Each row of numbers stands for one node and depends on some of the facts below. Use the named rows to name the rest.

There are 3 kinds of fact about the nodes: τ, Θ, ξ.
balor: τ 19; ξ 912
bamal: τ 338; Θ plestos,nidon,nadagrak; ξ 912
batrus: τ 338; ξ 166
bigrem: τ 261; ξ 118
bilo: τ 19; Θ peval,grobru; ξ 502
bivuplur: τ 451; ξ 912
brekli: τ 288; Θ zaklam,stivalas; ξ 166
bresi: τ 338; ξ 166
brisu: τ 451; ξ 502
bruplem: τ 288; Θ lelom,trari,stiklem; ξ 919
brutril: τ 261; ξ 502
budek: τ 261; ξ 919
bufistil: τ 451; Θ bigrem,lizegror,fitrok; ξ 912
bugar: τ 338; ξ 118
busek: τ 19; ξ 118
datesko: τ 261; Θ mugrik,grotrum,lovu,fleletos; ξ 502
deklavo: τ 307; ξ 118
delok: τ 338; ξ 502
drabron: τ 338; ξ 919
drabruk: τ 451; ξ 919
draplos: τ 261; ξ 502
dredrem: τ 288; ξ 919
dreplal: τ 307; Θ rodrin,zile,lovu,busek; ξ 595
dridrum: τ 451; ξ 912
drisir: τ 261; Θ ninis,letri,vopla,vavo,plelu; ξ 502
driskor: τ 307; ξ 502
drogur: τ 288; ξ 595
drorimon: τ 338; Θ plovon,zuda,kolam; ξ 166
drufek: τ 19; Θ flati,skosa,bresi; ξ 912
dudro: τ 261; ξ 502
fepek: τ 261; ξ 118
fevu: τ 261; ξ 118
fibi: τ 261; Θ batrus,lizegror,klosus,mitrive; ξ 502
finustor: τ 261; ξ 118
fitrok: τ 451; ξ 595
flaflafler: τ 261; ξ 166
flalerol: τ 261; ξ 502
flati: τ 261; ξ 502
flatupem: τ 338; Θ balor; ξ 919
fledrer: τ 261; ξ 502
flefiba: τ 19; ξ 919
fleletos: τ 261; ξ 502
fliklum: τ 338; ξ 912
flodi: τ 307; Θ zamek; ξ 502
floflom: τ 288; ξ 118
flograk: τ 261; ξ 919
flumem: τ 451; Θ rozel; ξ 502
fluplim: τ 338; ξ 166
fozirun: τ 261; ξ 912
gaflos: τ 451; ξ 502
gaplo: τ 261; ξ 912
gase: τ 307; Θ kogar,fevu; ξ 919
gasko: τ 288; Θ rodrin; ξ 919
gege: τ 338; ξ 912
giluk: τ 261; Θ gufum; ξ 919
gitun: τ 261; ξ 118
gokles: τ 338; ξ 502
gome: τ 261; ξ 595
goplesten: τ 261; Θ plati; ξ 502
goski: τ 288; ξ 502
greflir: τ 261; ξ 919
gribedrol: τ 451; ξ 166
gritru: τ 288; ξ 166
grobru: τ 261; ξ 919
groskem: τ 338; Θ dudro,papozun,nibrak; ξ 595
grotrum: τ 261; ξ 502
grovu: τ 338; ξ 166
gufum: τ 338; ξ 502
kabravim: τ 261; ξ 118
kegrubre: τ 261; ξ 502
kenor: τ 261; ξ 595
kidral: τ 261; ξ 166
kidrum: τ 288; Θ lufen,vetamo,finustor,gufum; ξ 912
kidum: τ 19; ξ 502
klagrum: τ 338; ξ 502
kletigrin: τ 261; Θ drabruk; ξ 166
klosus: τ 288; ξ 118
klustu: τ 288; Θ budek,stagak,dudro,trari; ξ 502
kogar: τ 451; ξ 166
kogru: τ 261; Θ listis,gufum,bresi; ξ 912
kolam: τ 261; ξ 919
kopeplar: τ 338; Θ brisu,stegron,kolam; ξ 595
kudi: τ 19; ξ 919
kuflis: τ 451; ξ 118
kugrok: τ 451; ξ 502
kulu: τ 261; ξ 118
lelom: τ 261; ξ 595
letri: τ 261; ξ 919
likelur: τ 338; ξ 502
listis: τ 451; ξ 595
lizegror: τ 261; ξ 912
lovu: τ 451; ξ 912
ludra: τ 451; ξ 166
lufen: τ 261; ξ 166
lugel: τ 338; ξ 118
luneda: τ 19; ξ 502
mabrer: τ 451; Θ flograk,drabron,plovol; ξ 118
mekom: τ 338; Θ dredrem; ξ 502
mepavo: τ 261; ξ 166
mikel: τ 451; Θ gaflos,peval,kudi; ξ 502
miplan: τ 261; Θ sogri,tregom; ξ 502
mitrive: τ 261; ξ 595
mududrun: τ 307; ξ 502
mugrik: τ 338; ξ 502
musi: τ 261; ξ 166
nadagrak: τ 288; ξ 502
nedatras: τ 19; ξ 502
neflir: τ 451; Θ grovu; ξ 118
nemel: τ 261; Θ talutik,sestabru; ξ 919
nenem: τ 261; ξ 502
nibrak: τ 261; ξ 502
nidon: τ 288; ξ 502
ninis: τ 451; ξ 502
nolu: τ 307; ξ 118
nugi: τ 451; ξ 912
nugon: τ 261; ξ 912
papozun: τ 288; ξ 166
patar: τ 451; Θ batrus,brutril,skosa,draplos,vumom; ξ 502
peval: τ 261; ξ 118
plati: τ 261; ξ 118
plelu: τ 261; ξ 502
plestos: τ 261; ξ 595
plimo: τ 451; Θ floflom,zuda; ξ 166
plobronu: τ 261; ξ 502
ploflen: τ 338; ξ 502
plovol: τ 261; ξ 502
plovon: τ 451; ξ 595
plumun: τ 261; ξ 118
posa: τ 451; Θ drogur,grotrum; ξ 919
postim: τ 261; Θ bivuplur,fepek,ripar; ξ 919
potustos: τ 261; Θ flati,fitrok; ξ 118
povagim: τ 261; ξ 919
rasi: τ 261; ξ 118
refaflus: τ 307; Θ gritru,plovol; ξ 912
rega: τ 19; ξ 919
regok: τ 338; Θ peval,plelu; ξ 502
reklil: τ 261; Θ plestos,gege,veba; ξ 919
reper: τ 338; Θ fozirun,rega,rozel,tegrur; ξ 166
restum: τ 338; Θ gokles,klosus,tretri; ξ 166
ripar: τ 261; ξ 919
rodri: τ 451; Θ trolun,kuflis,nenem,nedatras,kudi,delok,tragrir; ξ 166
rodrin: τ 338; ξ 912
rozel: τ 338; ξ 502
rubro: τ 19; ξ 502
rulastus: τ 261; Θ plestos,tavo,plovol; ξ 502
rutru: τ 451; ξ 912
senur: τ 288; ξ 919
sestabru: τ 261; ξ 502
sirar: τ 261; Θ letri; ξ 166
skanibi: τ 19; Θ fepek,fluplim; ξ 919
skikazel: τ 288; Θ batrus,ludra,fliklum; ξ 502
skodu: τ 261; Θ zoflufluk,drogur,ploflen,floflom; ξ 502
skosa: τ 451; ξ 919
skotrim: τ 288; Θ fozirun,rutru,gitun,kolam; ξ 166
sogri: τ 338; ξ 919
staflin: τ 261; ξ 166
stagak: τ 451; ξ 912
stedror: τ 338; ξ 166
stegron: τ 338; ξ 919
stiklem: τ 261; ξ 919
stivalas: τ 338; ξ 912
stodek: τ 261; Θ zugar,klosus; ξ 166
stofla: τ 19; ξ 919
stofo: τ 451; Θ nugon,grobru; ξ 912
stuman: τ 261; Θ plobronu,tegrur,greflir,plumun; ξ 502
stusitre: τ 451; Θ flograk,zatemok,gribedrol,bugar,kogar,delok; ξ 118
subri: τ 19; Θ mitrive,trimem,plumun; ξ 919
suzave: τ 19; Θ drabron,zasosto; ξ 502
talutik: τ 451; ξ 502
tavo: τ 307; ξ 912
tegrur: τ 261; ξ 502
todrozus: τ 288; ξ 502
tofan: τ 451; ξ 912
tragrir: τ 451; ξ 502
trari: τ 288; ξ 166
traskonon: τ 338; ξ 919
tregom: τ 261; ξ 118
tresiflan: τ 261; Θ povagim,kenor,lugel; ξ 919
tretri: τ 261; ξ 118
trimem: τ 261; ξ 912
trole: τ 19; Θ fledrer,flalerol,papozun; ξ 912
trolun: τ 338; ξ 502
tronas: τ 288; Θ gribedrol,tregom; ξ 919
trubreval: τ 451; Θ plati,grovu; ξ 502
tutro: τ 451; Θ stagak,gribedrol; ξ 166
vafli: τ 288; ξ 595
vavo: τ 261; ξ 595
veba: τ 261; ξ 502
veden: τ 451; Θ nedatras,zasosto; ξ 166
vepem: τ 451; ξ 912
vesku: τ 307; ξ 502
vetamo: τ 261; ξ 919
voflir: τ 261; Θ gaplo,gribedrol,flefiba,stofla; ξ 912
vopla: τ 288; ξ 502
vumom: τ 19; ξ 502
vuzir: τ 338; Θ rasi,musi,traskonon; ξ 502
zaklam: τ 19; ξ 166
zamek: τ 261; ξ 502
zasosto: τ 261; ξ 118
zatemok: τ 261; ξ 118
zeflik: τ 261; Θ luneda,kugrok,fitrok; ξ 912
zelem: τ 261; Θ nugi,gitun; ξ 919
zile: τ 261; ξ 118
zoflufluk: τ 261; ξ 912
zosil: τ 338; ξ 118
zuda: τ 288; ξ 919
zugar: τ 338; ξ 118
zugre: τ 261; Θ vepem,mududrun,todrozus,balor; ξ 502
zuse: τ 261; Θ kulu,vopla,vafli; ξ 166

Some nodes and their rows:
brekli: [  0   9  39   0  37  43  -3  -7  20   3   7   6  -9  15 -30 -17  -2   6
 -32  26  23 -26 -16   4   8  -3 -14   2  11  -5   8  25  33  18 -24   4]
sestabru: [  9   3   9  11   7  15  -9   5   7   2   4   7 -44  -2 -16   9   2  28
 -35 -14  12 -14  -6  24  -3 -11 -14  -7  12  -2  19  -3  13   4  -6 -16]
kabravim: [  7   5  10  -2  25  34 -13  -1  18  -8  -7  19 -29 -13 -24   1  -7  29
 -53   8  17   0 -15  13   8  -4 -15   0   7   4  10   1  13   1  -5  -8]
plestos: [  0   7  16  13  15  22  -6  15   7 -12  -2   3 -27  -6 -13  -7   8  22
 -43   1  15  -5  -1   7   6   3 -14   3   9 -13  11   1  19  -1  -4  -6]
kegrubre: [ 14   0   7  14   9  20  -6   6  11   3  -1   4 -40   7 -24   6  -1  27
 -38  -7  17 -15  -8  25   4 -11 -11  -7   8  -5  21  -4  15   9  -9 -20]
vavo: [ -1   7  16  13  14  22  -5  15   7 -12  -2   3 -27  -7 -13  -8   7  22
 -44   1  15  -6  -1   7   6   3 -14   4   9 -13  11   1  19  -1  -4  -6]
letri: [  0   6  18  21  11  17  -2  20   4  -9   0  -4 -26   0 -10 -10  11  20
 -39  -4  16  -8   3   7   5   5 -12   1   9 -20  13   1  22   0  -4  -9]
ripar: [ -8   6  22  19  12  11   1  19   7  -9   7  -3 -29  -3  -5  -9   2  18
 -40  -4  14 -11   0   9   6   4 -13   0   8 -24  11   6  24   2  -2 -10]
veden: [  8  13  36  -7  26  44  -9 -21  12   6   4   4  -9   4 -11  -7  16  17
 -33  26  10 -16 -15   3   0  -2  -5  -3  14  -6   3  16  29   2 -12   7]
deklavo: [  3  21  11   6  20  43 -23  -9  12  -6  -5   8 -28  -6  -7   4  -9  42
 -56  17  13   4 -23   9  13  -6 -18  -5  23  11   6  13  19  12 -14   3]
mitrive: [ -1   6  14  11  14  25  -4  16  10 -11  -2   0 -27  -6 -11  -6   6  22
 -45   3  13  -3  -1   9   8   5 -12   2   6 -15  12   3  19   1  -6  -7]
talutik: [  6  14  12  11   6  18 -13  -9   2   4   2   2 -39   6 -10   7   3  34
 -34 -11   2 -10  -9  31  -4 -12 -13  -6  31  -5  18  10  21   7  -8  -8]
sogri: [  4   9  25  27  11  19 -11  -2  -3  -7  -4  -5 -22   7   1 -11  16  27
 -39   6  -9  -4  -7  25   4   2  -9   7  37 -33   6   5  35  -8   3  -7]
rutru: [  5   8   8  11  -8  18  -4  -8  -6   3   5 -17 -40  17 -16   9  15  24
 -24   7  -5 -34  -3  27   5 -18  -5  10  20  -8  18  13  20  18 -21 -10]
stofla: [ -2  18  20  31   8  27 -12   8  -1 -10   0 -13 -24   5   9 -12  10  29
 -40   2   7  -2  -7   9   9   1 -11  -3  31 -18   5  13  28   7 -12  -6]
senur: [ -3  18  20  20  15  19   3   8   6  -6  -3 -11 -17   9 -12 -14   6  24
 -34  -6  15  -4   2   9   7   3  -6  -3  15 -20  13  21  27   7 -11   0]
vesku: [ 11  16   7  22   4  29 -16  -1   4   6   0  -8 -38  14  -7   9  -3  40
 -40   2  13 -10 -16  22  10 -13 -15 -12  23   1  17   8  21  20 -18  -9]
nenem: [ 12   1   6  14   8  21 -10  10   9   1  -1   6 -43   5 -22   6   3  26
 -37 -10  15 -14  -5  26   2 -10 -16  -4  14  -3  22  -4  15   7  -9 -17]
stuman: [ 17  -1   7  15   9  21  -3   3  13   5  -4   2 -37  10 -25   6  -3  28
 -39  -4  20 -14 -11  25   6 -12  -6 -10   2  -7  21  -3  15  10  -9 -21]
zuda: [ -5  18  17  18  13  22   0  13   6  -8  -2 -11 -20   8  -9 -13   9  23
 -34  -7  10  -2   6  12   7   4  -8  -1  17 -20  15  23  28   7 -12   2]

Rows to name:
No name comes twice in this set of rows, the named rows included.
[  8   9   7  11  -1  14   6 -11   1   5   2 -18 -32  19 -27   6   9  24
 -20   2   8 -36  -4  21   7 -20   3   3   5  -4  17  19  16  21 -24 -10]	kidrum
[ 12  14  10  15  13  20  -4  -7   9   5  -5   0 -29  16 -28   2  -3  32
 -31 -12  18 -12 -10  25   4 -14  -6 -10  15  -3  20  15  19  14 -15 -10]	klustu
[  3  13  32 -11  22  51 -13 -11  13   3   7   4 -17   2  -6  -5  19  14
 -34  24   2 -13  -7   9   1   2 -11   2  19  -5   7  18  30   3 -15  10]	ludra
[ 11   8   8  23  -8  21  -4 -15  -3   4   4 -23 -37  16  -8   8  10  30
 -27  13   4 -35 -17  19  12 -24   3   0  15  -4   8  11  18  23 -25 -19]	drufek
[ -3   6  13  -4  25  30 -14   2  19 -10   3  22 -35 -18 -18   3 -13  25
 -53   5  14  -4 -15  16   6  -4 -21   2  11   3   9   6  14   2  -4  -7]	fepek
[  9   9  25  22  17  21  -9 -16   1  -6  -9  -1 -16   4  -6  -9   9  32
 -45  15  -4  -3 -18  20   7  -2  -3   5  28 -28   1   5  33  -8   4  -9]	groskem
[ -3   8  14  12  -7   9  -3  -9  -6   3  13 -14 -42  13 -13   9   7  22
 -24   5  -5 -39  -7  27   3 -20  -9  10  22 -10  14  17  21  18 -19 -10]	bivuplur
[ -4   7  21  18  11  12  -1  18   4  -9   4  -3 -28  -5  -5  -8   9  21
 -39  -7  13  -8   2   7   2   4 -12  -1   9 -21  12   3  22  -1  -2  -9]	povagim
[  5  19  14  22  13  27  -6  15   1 -10 -12  -8 -15  14 -21 -17  19  24
 -32  -7  16  -2   8   9   7   4 -12   2  24 -14  16  14  25   5 -13   4]	dredrem
[ 11   1  31  -9  26  44  -3  -5  21   4   5   7 -15  -4 -16  -4  14  11
 -36  25  19 -19 -11  -1   3   1  -4  -6  -8  -4   6   4  21   1 -11  -2]	stodek
[ -1  17  17  30   7  30 -10   9   2  -9  -1 -15 -25   6  10 -11   9  28
 -41   4   6  -1  -6  11  12   2  -8  -4  27 -20   6  15  29   8 -13  -7]	rega

Now the same nodes, written a new way:
Some rows with their names:
kuflis: [ 18  -1  -7  13  -2   4  -9   5   8 -14   5   4  -7  10  10  -3 -15  18
   4   8   0 -16  12   1  -4  -1   9   4   5  -2]
talutik: [ 11   6 -11   6  -5   4 -10  12   9  -8   8   1  -8  -5   4 -15 -11   9
 -13   3   6   6   2   1 -22   7   2   8   8  -4]
reper: [ -2  -5  14   2  12   4   6  -4  -2  -6  -6   6   9  -2  18  10  13   3
   5  -2  -7   3   3  -2  -5  -4  -4  -7 -16   0]
fibi: [ -4  -3  -5  -4  -3  -3  -1   3  -3   6 -10  -6   3  -7 -16 -10   5  -9
 -10  -9   6  14  -2   5   3   5  -9  -8  -2 -11]
klosus: [  8  -5  -4  -6  -1  -1   7  -6  -3  -3  -1  -5   4  10   2   5  -2  -5
  12   5  -2 -18  -1   4  16   2   4  -2   3   5]
giluk: [ 10  -9   2   1   1   0   1  -4  -3   3 -17   2   7   3  -9   1   0   1
   0 -11  -1  -7   4   3  15   1  -4 -16  -7  -8]
zosil: [  5  -2  -3   0   0  -2   0  -2  -2  -1   1   0   0  10  -2   8  -4   2
  10   3  -1 -13   3   1  11  -2   3  -2   4   3]
brekli: [  1  -5  13  -5  10   4  12  -8  -2  -7  -5   3  10  -2  24  10  14  -3
   8   2 -10  -1  -4  -2  -2  -2  -2  -6 -15   5]
skosa: [ 24   0  -6  11   1   7  -8   4   9 -12   1   9  -4   5  11  -3 -15  19
  -3  -1   0 -15   9   0 -10   4   7   0   2  -1]
sestabru: [ -5   5  -6  -9  -6  -1  -4   6  -2   9  -2  -1   0  -6 -12  -3   1  -6
  -7  -5   5  11  -7   0  -1   1  -6  -2   5  -2]
postim: [  6  -3  -1  -1   1  -4  -2  -7  -2   5  -8   2   1   2  -4   7   0   6
   6 -11  -1  -2   1   0  14   1  -3 -11  -6  -4]
ripar: [ 6  0 -1 -5  0  1 -3 -2 -2  6 -6  7  3  4 -3 10 -3  6  5 -8 -1 -8 -2 -2
 12 -3 -2 -8  0  1]
tronas: [ 23  -2   4 -11  -9  -8   6 -16  -3   6  -1 -10  -7   4   5   2 -11  -4
  10   8 -14  -9  -8  -8   2   7   7 -13 -16   4]
greflir: [ 6  0 -1 -4 -1  1 -3 -2 -2  6 -6  7  3  4 -3 10 -3  6  4 -9 -1 -8 -1 -3
 12 -3 -2 -8  0  1]
brisu: [ 11   6 -12   6  -5   4 -10  12   9  -8   8   1  -8  -5   4 -14 -11   9
 -14   2   6   6   2   0 -23   7   2   8   8  -4]
kopeplar: [-10  -1   4  -1   4  -1   3   2  -2  -3   0  -5   3  -5   3  -2  11  -7
  -3   2   0  15  -1   2  -8   1  -5  -1  -6  -5]
fluplim: [ -2  -2  14  -2  11   8   5   1  -2  -5  -4  11  10   0  18  13  10   2
   3   2  -7  -3   0  -5  -8  -8  -2  -4 -10   6]
nugon: [-15   1   5  -1  -6   2   0   3  -4   0   0   0   4   2  -4   2   1  -5
   2   4   0   2  -3   2  15 -11   2   0   4  -5]
delok: [-1  6 -7 -9 -4 -2 -1  4  0  6  5 -4 -2 -4 -8 -4 -1 -7 -7 -1  4 10 -8 -1
 -9  5 -2  1  6  1]
kidum: [ -6   4  -6   2   4  -7   4  -2   2   7  12  -6  -8  -4 -16  -9  -2 -10
  -8   0   5   2   0  -1 -14  11   5  16  11  11]

Name these rows:
No name comes twice in this set of rows, the named rows included.
[-3  2 16 -1  7  1 -3  0 -8 -4 -8 10 11 -1 19 24 12  8  7  0 -8 -3 -1 -4
 -7  7 -4  2 -7  7]	grovu
[ 19  -1  16   9   0  11  -4   5   5 -12  -1   9  -3   0  30   0 -10  16
  -3  17 -15  -8   7 -13 -30  -7   6  -4 -18   2]	gribedrol
[  4   1   1   9   0  10  -5  15   7 -14   3   4  -1  -4  15 -11  -3   7
 -12  10   1   4   7   0 -26  -2   1   6   1  -4]	listis
[  7  -3  -5  -7  -1  -2   6  -7  -2  -3   2  -5   1   9   4   7  -2  -4
  15   5  -2 -16  -3   3  16   2   4  -1   4   6]	floflom
[ 10   7 -13   5  -5   3  -9  11   9 -10   9   3  -8  -5   4 -15 -11  10
 -13   2   6  10   1  -1 -21   6   5   8  10  -4]	gaflos
[  5  -1   1  10   1  11  -4  15   7 -15   0   4   1  -4  13 -13  -2   5
 -14   9   2   2   9   2 -24  -1   1   5   0  -6]	fitrok
[ 12   1  -2  -4   0   0   0  -4   0   3   0   4   1   6   0   9  -6   5
   5  -4  -3 -10  -2  -3   3   2   3  -5   0   4]	sogri
[-14   0   6  12   4  -4   8  -5   0  -1  12  -6  -5   4  -8  -4  -2  -9
   0  10   0 -10   6   3   1   0  11  18   7   8]	balor
[ 24  -3  -2  14  -6  -2  -8  -3   8 -10   5  -6 -15   9  11  -8 -19  16
   6  13  -6 -12  12  -2  -8   0   8  -3  -9  -7]	stusitre
[ 21  -4  18  11   0   6  -3   0   5 -13  -3   4  -6  -1  29  -4  -8  16
  -2  16 -17  -3   9 -12 -29  -4   6  -8 -25  -3]	tutro
[  7   2   3  14  -9   6  -6   8   6 -14   8   0  -7   4  11 -10 -15   8
  -6  17  -3  -7   6   1 -11  -5  11   7   2  -6]	stagak
[-12   3 -14   1   7 -21   7 -10  -1  -3  15  -4 -11  -8 -17 -16   4  -4
  -1  -7   4  30  -1  -8  -5  11  17  13  15   4]	bilo
[-12  -6   7   5  -4   1   2   1  -5  -1  -8  -5   6   2  -8  -4   4  -8
  -1   2   1   2   2   7  16  -7  -2  -6  -4 -12]	zeflik
[ -6  -1  12   0 -12  -4   0  -3  -6   5  -3 -10  -3   2  -6  -3  -5  -8
   2  12  -8   3  -3  -2   9  -8   2  -8 -11  -8]	voflir
[  4   0  -3   6   9  -7   5 -11   1   2   9   3  -6   5  -7   3  -5   4
   5  -4  -1 -13   5  -5  -1   7  12  10   7  14]	kudi

Now the same nodes, written a new way:
Some rows with their names:
mekom: [ -4   1   6  19 -10   0   8   9 -12  28  -3  30  -6  -6  -7   3   8 -14
  30  13  -3   3   8  15  11  -1]
tronas: [  1  -8 -13   6  16   5  -7  10  10 -23  -1 -18  -1   7  -9  -7 -10 -17
  -6   5   9   0  -8 -28 -20  -2]
datesko: [-15   6  10   3 -20  -6   6   0  -4  26 -14  23   0   3  -6   6  11 -16
  10  18 -13   4   1  17  15  -8]
veden: [ -9  11  -4 -17  11  10  -3   7  15  -3   9   2  10  31  11   6 -10  -3
  -6   5  -7 -10  -6 -13  -2  -6]
gasko: [  6 -14 -12   1  11  -4  -7   1  15  -6 -10 -21  -5   5  -8  -1  -7 -17
 -20  10   8   4  -3 -29 -11   6]
kidral: [  7   1  -5 -19  -6  -4  -8   5   9   3  14   3   8  17  14   9  -1   5
  -3   0  -7   5   4  -3  -1  -6]
ludra: [-14   9  -4 -22   3  -1  -5   0  16   8  11  -1  12  25  11   5 -15  10
  -6 -11   2  -1   3 -12  -6  11]
stivalas: [ 23 -10  -5   4   5  -4   2   3  -2 -10   8  -5  -9 -11  -3   2   3   4
  -3  -1   9   5   7  -3  -6   2]
zasosto: [  7   1  14  -4  19  -7   4 -12  -2 -36  -3 -22   0 -24  -6   0   5  22
  -5  -9   9  -4 -12   2   3 -15]
stedror: [ 20  -8 -11  -1  -1   0  -4  11   8   5  19  13  -1   9  12   7   1   1
  10   4  -1   8  12  -6  -3  -2]
zosil: [ 19 -11  12  14  20  -9   3  -5   8 -28  -2 -10 -12 -31 -10  -1  15  15
  -2  -1  16   7   1   0   3  -3]
grotrum: [-14   4   7  -3 -19  -8  13 -12 -16  36 -10  18   5  -6   1   8   1  -6
  12  11 -11   3   3  14   9  -5]
gome: [  7   6 -15   1 -14  11 -12  13   1  -1  14  -3  -6  -2  14  18   4  -2
 -28 -10 -20  -4  -9   1 -13  14]
luneda: [-11   0  -6  16 -12   5   4  -2  -6  36 -10  27   1  -1  -4 -27   1   1
  26  -6  -3  -8  11  18   9   7]
lufen: [  6   4 -10 -19  -7  -8 -12   3   8   6  17   2   8  14   8   9  -4   9
  -2  -8  -4   6   8  -3  -2  -1]
nugi: [-11  -1  10 -16   6   4  10  -9   4 -13  -7 -16   3   9  10   2  -7   5
 -23  -2   7  -4  -5 -11  -9   7]
nadagrak: [-23   1  -1  18  -2   6   4  -1 -13  35 -15  16  11  -5  -4  -6 -14 -19
  31   9  -3  -5  -5 -10   1   1]
trari: [ -4  -8 -23  -2   9   3  -8   3  11  15  11  -2  15   9   6   1 -16  -5
   8   2  -6   4   1 -29 -22  -2]
senur: [  7 -11 -12   2  12  -1  -6   3   9 -10  -7 -20  -2   4  -5  -3 -11 -11
 -12   2  12   1  -5 -30 -13   8]
tegrur: [-17   5  18  -1 -22   2  11  -5 -21  22  -8  20   9   0  12   3   2   0
  21   1   0   4   2  15  10   0]

Name these rows:
No name comes twice in this set of rows, the named rows included.
[ 19 -14   1   1  -4   5   1  13  11  -2  14  15  -3  16  25   7   9   0
   5  13   0  15  11  -8  -2   1]	drorimon
[-21  -1  -2  16  -2   0   2  -2  -9  43 -19  15   8  -5  -8  -3 -12 -19
  27  10  -3  -2  -3  -8   3   5]	todrozus
[ 18  -8   2  11   7   3  -1  13   3 -24  10   1 -14  -2  -5  -1   9  -4
   1   5   6   4   3  -1  -5  -5]	bamal
[  5  -9  25  -5   8  -7   9 -17   1 -33 -10 -22   2 -25   7   1  12  24
 -15  -6  14   8  -7   0   2  -4]	gitun
[ -1  -4   2  13 -11  -4  14  -1 -14  38  -6  28  -4 -14  -4   5   4  -9
  24  14  -6   7  10  13   8  -3]	mugrik
[  5  -2   9 -10  -6  -5  -4  -1  -3 -19   3 -12   0   1   6   3   2  10
 -10 -13  12   6   0   0  -5   6]	trimem
[ -3  12  10   2  -9  -2   2  -6 -23  31 -10  18   7   0  -2   8  -5  -2
  20   3  -9 -11  -3  16  25  -6]	plelu
[-23   1   2  20  -3   3   0   1  -7  39 -19  17   9  -3  -7  -4  -8 -21
  29  11  -2  -2  -4  -9   4   5]	goski
[-35   8  18  -4  -9   6  20 -13 -11  30 -19  18  11   8   8   2  -7  -7
   8   8  -5  -5  -1   4   7   6]	brisu
[-23  14  16   5 -21  -3  -5  10  -5  15  -6  26   2   7  -5   0   7 -11
  24   0   0   5   2  20  17   4]	fibi
[ 10   0 -23  16   3  16 -16  13   2  18   1  -9  -1  -4  13  13 -12 -10
 -19  -5 -14 -14 -17 -25 -12  25]	vafli
[  6  -6  11  -7  12 -17   4 -19   8 -24 -10 -22  -2 -27  -8   4  12  17
 -20   0   6   6  -4   3   4  -9]	zile
[ 14 -18  -2   9  20  -6   7 -20  16 -13 -16 -14  -6 -28  -8 -26  13  21
 -16  -2   7  -3   2   3   1  -2]	busek

